Here is a tiny trained network, its code and every weight. The questions are about switching its units off for an input and a class, where a switched-off unit gives its printed mean instead of its output.

import numpy as np


def w(rows, s, z=0):
    codes = np.array(rows[::2]) - 128.0
    scale = np.full(codes.shape[1], s)
    scale[-1] = z or s
    return codes * scale


def f(y):
    return np.maximum(y, 0)


def log_softmax(a):
    a = a - a.max(-1, keepdims=True)
    return a - np.log(np.exp(a).sum(-1, keepdims=True))


def net(x, mask):
    res = np.array(x, float).reshape(1, 2) / 4 @ E
    y = f(res @ A[0][:, :-1].T + A[0][:, -1])
    res = res + np.where(mask, y, B[0][:, -1]) @ B[0][:, :-1]
    return log_softmax(res[-1] @ U[:, :-1].T + U[:, -1])


A, B = {}, {}
E = w([
[156,194,1,176,145],'x0',
[51,191,167,200,203],'x1',
],0.0089)
A[0] = w([
[2,131,148,193,212,56],'n1',
[184,55,101,76,70,80],'n2',
[120,128,162,193,169,93],'n3',
[80,85,222,90,101,235],'n4',
[172,103,81,92,62,126],'n5',
[169,149,133,108,154,24],'n6',
[207,60,100,51,73,67],'n7',
[74,81,221,97,101,211],'n8',
[122,166,47,130,153,254],'n9',
[117,97,165,90,152,214],'n10',
[116,156,43,143,140,213],'n11',
],0.0091,0.00085)
B[0] = w([
[23,159,103,34,232,254],'n1',
[31,220,156,70,194,237],'n2',
[63,193,131,134,228,184],'n3',
[236,86,141,187,80,253],'n4',
[102,186,113,100,166,211],'n5',
[115,97,139,147,208,132],'n6',
[81,187,85,68,235,254],'n7',
[217,99,134,236,96,251],'n8',
[222,66,180,194,57,209],'n9',
[154,66,130,221,75,188],'n10',
[238,28,159,253,27,207],'n11',
],0.0062,0.007)
U = w([
[244,74,151,205,76,251],'0',
[27,201,147,66,140,5],'1',
],0.011,2.4e-05)

Each question gives the input, the list of numbers given to net, and the class t.
The units are the neurons (one row each of A and B). Each row of codes is followed by its name. A weight is (code - 128) times the scale printed after its matrix; where a second scale follows, it is the last column's (A, B and U).
mask holds one flag per neuron, in row order. A switched-off neuron (its flag False) gives its mean, the last column of its row in B, instead of its output. The means were averaged over made-up inputs and are rounded, as every weight is.
A unit's drop is (log p(t) with every unit on - log p(t) with that unit switched off) / (log p(t) with every unit on - log p(t) with every unit switched off).
The circuit of an input: a set's keep is (log p(t) with only the set's units on - log p(t) with every unit switched off) / (log p(t) with every unit on - log p(t) with every unit switched off). Starting from all 11 units, units are removed one at a time, each time the one whose removal leaves the highest keep (on an exact tie, the one counted first), for as long as the keep stays at least 0.8.
units of the circuit, in order: the units of the circuit, biggest drop first
top k neurons: the k neurons with the biggest drops, biggest first
drop when u is switched off: that unit's drop, to one decimal
input [-3,-6], class 1: units of the circuit, in order	(n2)
input [-5,4], class 0: top 4 neurons	(n8, n4, n2, n7)
input [6,5], class 0: top 2 neurons	(n11, n9)
input [-8,8], class 0: top 2 neurons	(n8, n4)
input [7,6], class 0: top 3 neurons	(n11, n9, n2)
input [8,7], class 0: top 4 neurons	(n11, n9, n2, n7)
input [-4,-7], class 1: top 2 neurons	(n2, n7)
input [-6,-8], class 1: top 2 neurons	(n2, n7)
input [-4,4], class 0: top 4 neurons	(n2, n8, n7, n4)
input [6,6], class 0: top 3 neurons	(n11, n9, n2)
input [-3,-5], class 1: top 3 neurons	(n2, n7, n11)
input [7,5], class 0: top 2 neurons	(n11, n9)
input [2,-3], class 1: drop when n10 is switched off	0.1
input [6,-7], class 1: drop when n2 is switched off	0.6
input [5,-8], class 1: drop when n2 is switched off	0.1
